Here is a tiny trained network, its code and every weight. The questions are about switching its units off for an input and a target symbol, where a switched-off unit gives its printed mean instead of its output.

import numpy as np


def w(rows, s, z=0):
    codes = np.array(rows[::2]) - 128.0
    scale = np.full(codes.shape[1], s)
    scale[-1] = z or s
    return codes * scale


def f(y):
    return np.maximum(y, 0)


def softmax(a):
    e = np.exp(a - a.max(-1, keepdims=True))
    return e / e.sum(-1, keepdims=True)


def log_softmax(a):
    a = a - a.max(-1, keepdims=True)
    return a - np.log(np.exp(a).sum(-1, keepdims=True))


def net(x, mask):
    ids = ['ΣΨαεημφ'.index(c) for c in x.split()]
    T = len(ids)
    res = E[ids] + P[:T]
    u = 0
    for l in range(3):
        r = res
        for j in range(3):
            rows = slice(2 * j, 2 * j + 2)
            q, k, v = (r @ M[l][rows].T for M in (Q, K, V))
            z = softmax(np.where(np.tri(T) > 0, q @ k.T / 2**0.5, -1e9)) @ v
            o = O[l][rows]
            res = res + np.where(mask[u + j], z, o[:, -1]) @ o[:, :-1]
        u += 3
        y = f(res @ A[l][:, :-1].T + A[l][:, -1])
        res = res + np.where(mask[u : u + 4], y, B[l][:, -1]) @ B[l][:, :-1]
        u += 4
    return log_softmax(res[-1] @ U[:, :-1].T + U[:, -1])


Q, K, V, O, A, B = {}, {}, {}, {}, {}, {}
E = w([
[208,142,156],'Σ',
[143,208,92],'Ψ',
[43,126,113],'α',
[95,254,154],'ε',
[127,170,114],'η',
[122,125,81],'μ',
[167,20,113],'φ',
],0.0091)
P = w([
[56,126,213],'0',
[194,137,1],'1',
[146,157,220],'2',
[120,59,144],'3',
[187,170,16],'4',
[144,141,213],'5',
[121,48,138],'6',
],0.0091)
Q[0] = w([
[118,141,195],'L0H1',
[217,185,254],'L0H1',
[26,40,155],'L0H2',
[136,178,158],'L0H2',
[98,117,8],'L0H3',
[132,143,121],'L0H3',
],0.0069)
K[0] = w([
[160,150,21],'L0H1',
[108,106,12],'L0H1',
[4,94,110],'L0H2',
[178,91,154],'L0H2',
[139,2,85],'L0H3',
[147,112,167],'L0H3',
],0.0066)
V[0] = w([
[53,17,151],'L0H1',
[59,204,144],'L0H1',
[82,164,122],'L0H2',
[253,109,212],'L0H2',
[110,81,239],'L0H3',
[155,107,56],'L0H3',
],0.0054)
O[0] = w([
[31,67,126,248],'L0H1',
[80,253,123,166],'L0H1',
[115,168,133,150],'L0H2',
[85,150,61,32],'L0H2',
[62,85,112,151],'L0H3',
[125,204,102,127],'L0H3',
],0.0055,0.0015)
A[0] = w([
[97,35,254,254],'L0N1',
[105,197,141,203],'L0N2',
[36,55,63,166],'L0N3',
[32,2,94,114],'L0N4',
],0.0077,0.0053)
B[0] = w([
[51,1,143,255],'L0N1',
[105,55,186,174],'L0N2',
[78,214,44,199],'L0N3',
[11,201,62,193],'L0N4',
],0.0072,0.0082)
Q[1] = w([
[156,56,60],'L1H1',
[74,255,90],'L1H1',
[207,92,172],'L1H2',
[131,250,230],'L1H2',
[112,66,204],'L1H3',
[144,74,148],'L1H3',
],0.007)
K[1] = w([
[191,112,227],'L1H1',
[15,255,164],'L1H1',
[166,106,59],'L1H2',
[21,239,73],'L1H2',
[228,112,166],'L1H3',
[242,98,160],'L1H3',
],0.006)
V[1] = w([
[160,55,46],'L1H1',
[167,139,215],'L1H1',
[124,141,254],'L1H2',
[115,175,145],'L1H2',
[155,108,171],'L1H3',
[134,110,70],'L1H3',
],0.0083)
O[1] = w([
[244,125,159,151],'L1H1',
[100,93,53,2],'L1H1',
[126,74,2,127],'L1H2',
[66,131,125,102],'L1H2',
[97,58,132,70],'L1H3',
[225,148,127,149],'L1H3',
],0.0078,0.0068)
A[1] = w([
[134,37,175,205],'L1N1',
[164,198,213,47],'L1N2',
[169,121,151,3],'L1N3',
[254,177,71,216],'L1N4',
],0.0086,0.0047)
B[1] = w([
[145,63,192,253],'L1N1',
[109,57,19,174],'L1N2',
[97,194,123,130],'L1N3',
[2,169,132,216],'L1N4',
],0.0091,0.0064)
Q[2] = w([
[210,95,184],'L2H1',
[141,253,4],'L2H1',
[213,147,88],'L2H2',
[123,149,82],'L2H2',
[224,97,68],'L2H3',
[225,187,131],'L2H3',
],0.0063)
K[2] = w([
[161,168,2],'L2H1',
[2,143,117],'L2H1',
[150,43,176],'L2H2',
[117,130,176],'L2H2',
[163,47,237],'L2H3',
[105,115,70],'L2H3',
],0.0085)
V[2] = w([
[27,147,148],'L2H1',
[140,148,205],'L2H1',
[114,101,172],'L2H2',
[96,5,100],'L2H2',
[117,117,54],'L2H3',
[114,141,77],'L2H3',
],0.011)
O[2] = w([
[150,89,81,249],'L2H1',
[71,62,106,172],'L2H1',
[149,170,87,135],'L2H2',
[180,254,144,141],'L2H2',
[98,233,216,134],'L2H3',
[120,159,199,141],'L2H3',
],0.0087,0.016)
A[2] = w([
[171,124,97,254],'L2N1',
[144,94,82,70],'L2N2',
[172,244,127,39],'L2N3',
[151,144,78,102],'L2N4',
],0.011,0.0062)
B[2] = w([
[232,126,84,254],'L2N1',
[134,69,98,237],'L2N2',
[149,31,254,213],'L2N3',
[209,96,52,184],'L2N4',
],0.0081,0.004)
U = w([
[166,169,157,184],'Σ',
[168,154,155,197],'Ψ',
[98,130,229,98],'α',
[118,135,91,131],'ε',
[184,178,49,136],'η',
[2,185,109,58],'μ',
[239,97,170,3],'φ',
],0.0084,0.0058)

Each question gives the input, a string of symbols that net reads in full, and the target symbol t.
The units are the heads (2 rows each of Q, K, V and O) and the neurons (one row each of A and B). Each row of codes is followed by its name. A weight is (code - 128) times the scale printed after its matrix; where a second scale follows, it is the last column's (O, A, B and U).
mask holds one flag per unit, layer by layer, with each layer's heads first. A switched-off unit (its flag False) gives its mean, the last column of its rows in O or B, instead of its output. The means were averaged over made-up inputs and are rounded, as every weight is.
A unit's drop is (log p(t) with every unit on - log p(t) with that unit switched off) / (log p(t) with every unit on - log p(t) with every unit switched off).
unit that matters most: the unit with the biggest drop
top k neurons: the k neurons with the biggest drops, biggest first
top k neurons in layer l: the k neurons of layer l with the biggest drops, biggest first
input φ α α α α φ φ, target ε: unit that matters most -> L0N4
input Σ α φ α φ, target α: top 3 neurons -> [L1N4, L0N1, L2N3]
input α α φ α Σ α μ, target η: top 3 neurons -> [L0N3, L0N2, L0N4]
input Σ α η, target α: top 3 neurons -> [L0N3, L1N1, L0N2]
input Σ μ Σ α Σ, target α: top 4 neurons -> [L1N4, L2N3, L0N1, L0N3]
input α μ α α φ, target η: top 2 neurons -> [L0N1, L0N4]
input α α φ φ ε, target η: top 2 neurons -> [L0N1, L1N4]
input φ α μ Σ α ε, target α: top 2 neurons -> [L0N2, L0N3]
input η Σ α Σ, target φ: top 3 neurons -> [L1N1, L0N3, L0N4]
input φ η α α, target μ: top 2 neurons in layer 0 -> [L0N4, L0N3]
input α Σ α α φ, target η: top 3 neurons in layer 0 -> [L0N1, L0N4, L0N3]
input φ α α φ φ, target μ: top 3 neurons in layer 0 -> [L0N1, L0N3, L0N2]
input φ ε ε α μ, target μ: top 3 neurons -> [L1N4, L0N1, L1N1]
input φ φ ε α ε, target μ: top 3 neurons -> [L1N4, L0N1, L1N1]
input φ α α μ α, target μ: unit that matters most -> L1N4
input ε α Ψ α η, target φ: top 3 neurons -> [L2N3, L0N2, L0N3]
input μ α Ψ φ Σ α, target α: top 2 neurons -> [L0N1, L1N1]
input Ψ φ Σ, target φ: top 3 neurons in layer 0 -> [L0N4, L0N3, L0N1]
input α φ μ, target φ: top 2 neurons in layer 0 -> [L0N4, L0N3]
input μ α α, target α: unit that matters most -> L1N1
input μ φ η, target φ: top 3 neurons in layer 1 -> [L1N4, L1N2, L1N1]
input ε α φ φ μ, target φ: top 2 neurons in layer 0 -> [L0N2, L0N3]
input ε Ψ α φ α, target φ: top 3 neurons in layer 2 -> [L2N3, L2N4, L2N1]
